Below are the code and all the weights of a small trained network. Each question names an input and a target symbol and asks about switching units off, where a switched-off unit gives its printed mean instead of its output.

import numpy as np


def w(rows, s, z=0):
    codes = np.array(rows[::2]) - 128.0
    scale = np.full(codes.shape[1], s)
    scale[-1] = z or s
    return codes * scale


def norm(h):
    return h / np.sqrt((h * h).mean(-1, keepdims=True) + 1e-5)


def f(y):
    return np.maximum(y, 0)


def softmax(a):
    e = np.exp(a - a.max(-1, keepdims=True))
    return e / e.sum(-1, keepdims=True)


def log_softmax(a):
    a = a - a.max(-1, keepdims=True)
    return a - np.log(np.exp(a).sum(-1, keepdims=True))


def net(x, mask):
    ids = ['αγδεζηθλμξπφω'.index(c) for c in x.split()]
    T = len(ids)
    res = E[ids] + P[:T]
    r = norm(res)
    for j in range(2):
        rows = slice(2 * j, 2 * j + 2)
        q, k, v = (r @ M[0][rows].T for M in (Q, K, V))
        z = softmax(np.where(np.tri(T) > 0, q @ k.T / 2**0.5, -1e9)) @ v
        o = O[0][rows]
        res = res + np.where(mask[j], z, o[:, -1]) @ o[:, :-1]
    y = f(norm(res) @ A[0][:, :-1].T + A[0][:, -1])
    res = res + np.where(mask[2:14], y, B[0][:, -1]) @ B[0][:, :-1]
    return log_softmax(norm(res)[-1] @ U[:, :-1].T + U[:, -1])


Q, K, V, O, A, B = {}, {}, {}, {}, {}, {}
E = w([
[165,120,143],'α',
[112,92,151],'γ',
[132,140,142],'δ',
[150,135,149],'ε',
[158,99,157],'ζ',
[148,135,130],'η',
[157,109,153],'θ',
[156,121,160],'λ',
[1,235,123],'μ',
[161,115,148],'ξ',
[158,129,146],'π',
[230,16,98],'φ',
[210,114,41],'ω',
],0.009)
P = w([
[99,143,72],'0',
[121,69,254],'1',
[117,76,244],'2',
[110,72,218],'3',
[108,83,212],'4',
[109,80,205],'5',
[117,71,198],'6',
[122,72,186],'7',
[110,75,180],'8',
[114,73,179],'9',
],0.0033)
Q[0] = w([
[162,179,69],'head 0',
[46,204,60],'head 0',
[55,107,80],'head 1',
[123,254,24],'head 1',
],0.0088)
K[0] = w([
[110,98,197],'head 0',
[77,20,153],'head 0',
[184,119,207],'head 1',
[254,232,178],'head 1',
],0.0098)
V[0] = w([
[40,81,100],'head 0',
[64,221,153],'head 0',
[110,246,148],'head 1',
[2,16,99],'head 1',
],0.0084)
O[0] = w([
[196,255,171,2],'head 0',
[47,153,203,168],'head 0',
[27,128,111,91],'head 1',
[176,220,211,183],'head 1',
],0.0085,0.005)
A[0] = w([
[111,111,123,123],'neuron 0',
[157,104,181,86],'neuron 1',
[157,111,52,1],'neuron 2',
[142,150,122,244],'neuron 3',
[97,247,102,167],'neuron 4',
[130,142,92,147],'neuron 5',
[137,129,70,174],'neuron 6',
[137,131,137,122],'neuron 7',
[89,75,119,211],'neuron 8',
[62,133,93,164],'neuron 9',
[109,161,85,186],'neuron 10',
[160,135,155,132],'neuron 11',
],0.013,0.0019)
B[0] = w([
[142,158,112,164],'neuron 0',
[51,58,147,216],'neuron 1',
[83,254,123,154],'neuron 2',
[193,123,125,148],'neuron 3',
[187,142,236,168],'neuron 4',
[96,159,164,135],'neuron 5',
[46,241,120,151],'neuron 6',
[108,110,114,142],'neuron 7',
[169,235,88,253],'neuron 8',
[72,202,125,197],'neuron 9',
[67,149,159,141],'neuron 10',
[52,86,64,178],'neuron 11',
],0.0052,0.0058)
U = w([
[189,124,96,52],'α',
[180,140,86,113],'γ',
[195,94,116,162],'δ',
[170,155,64,186],'ε',
[48,218,193,139],'ζ',
[27,33,107,186],'η',
[67,64,28,105],'θ',
[170,99,251,233],'λ',
[252,233,172,94],'μ',
[146,120,81,39],'ξ',
[135,109,61,82],'π',
[155,119,68,26],'φ',
[71,137,90,4],'ω',
],0.011,0.0043)

Each question gives the input, a string of symbols that net reads in full, and the target symbol t.
The units are the heads (2 rows each of Q, K, V and O) and the neurons (one row each of A and B). Each row of codes is followed by its name. A weight is (code - 128) times the scale printed after its matrix; where a second scale follows, it is the last column's (O, A, B and U).
mask holds one flag per unit, heads first, then neurons. A switched-off unit (its flag False) gives its mean, the last column of its rows in O or B, instead of its output. The means were averaged over made-up inputs and are rounded, as every weight is.
A unit's drop is (log p(t) with every unit on - log p(t) with that unit switched off) / (log p(t) with every unit on - log p(t) with every unit switched off).
The circuit of an input: a set's keep is (log p(t) with only the set's units on - log p(t) with every unit switched off) / (log p(t) with every unit on - log p(t) with every unit switched off). Starting from the 12 units with the biggest drops (on a tie, the unit counted first), units are removed one at a time, each time the one whose removal leaves the highest keep (on an exact tie, the one counted first), for as long as the keep stays at least 0.8.
units of the circuit, in order: the units of the circuit, biggest drop first
unit that matters most: the unit with the biggest drop
k most important neurons: the k neurons with the biggest drops, biggest first
heads that matter: for each layer, one digit per head in row order, 1 if its drop is at least 0.15 and else 0, layers parted by /
drop of u: that unit's drop, to one decimal
input μ γ α ε ξ ε ε ε η, target λ: heads that matter : 10
input ε δ ε λ, target η: heads that matter : 00
input ξ δ μ ε δ ζ, target ζ: units of the circuit, in order : head 1; neuron 8; head 0
input ε ε θ, target η: heads that matter : 10
input ε ε ε ε ε δ δ η ε, target θ: heads that matter : 01
input δ ε θ, target ζ: heads that matter : 11
input ε δ ε ε π, target η: heads that matter : 10
input δ ε θ ε η δ ε α, target ζ: heads that matter : 11
input γ δ δ ε ε ε ζ ε, target μ: heads that matter : 01
input δ ε φ α μ η θ, target ζ: unit that matters most : head 1
input ξ μ ε α, target ζ: heads that matter : 01
input ε ε α, target η: heads that matter : 10
input γ ε γ, target μ: heads that matter : 11
input μ ε ε ζ ε γ ε λ ε δ, target λ: 3 most important neurons : neuron 8; neuron 4; neuron 9
input π ε ε ε δ ε ε ε, target θ: heads that matter : 00
input ε μ α, target η: heads that matter : 10
input γ ε π ε π γ ε ε δ π, target μ: units of the circuit, in order : head 1
input γ α δ ω ζ ε θ, target μ: drop of head 0 : 0.2
input ε ε ε, target η: drop of head 0 : 0.3
input ε ε ε ε, target η: drop of neuron 10 : 0.0
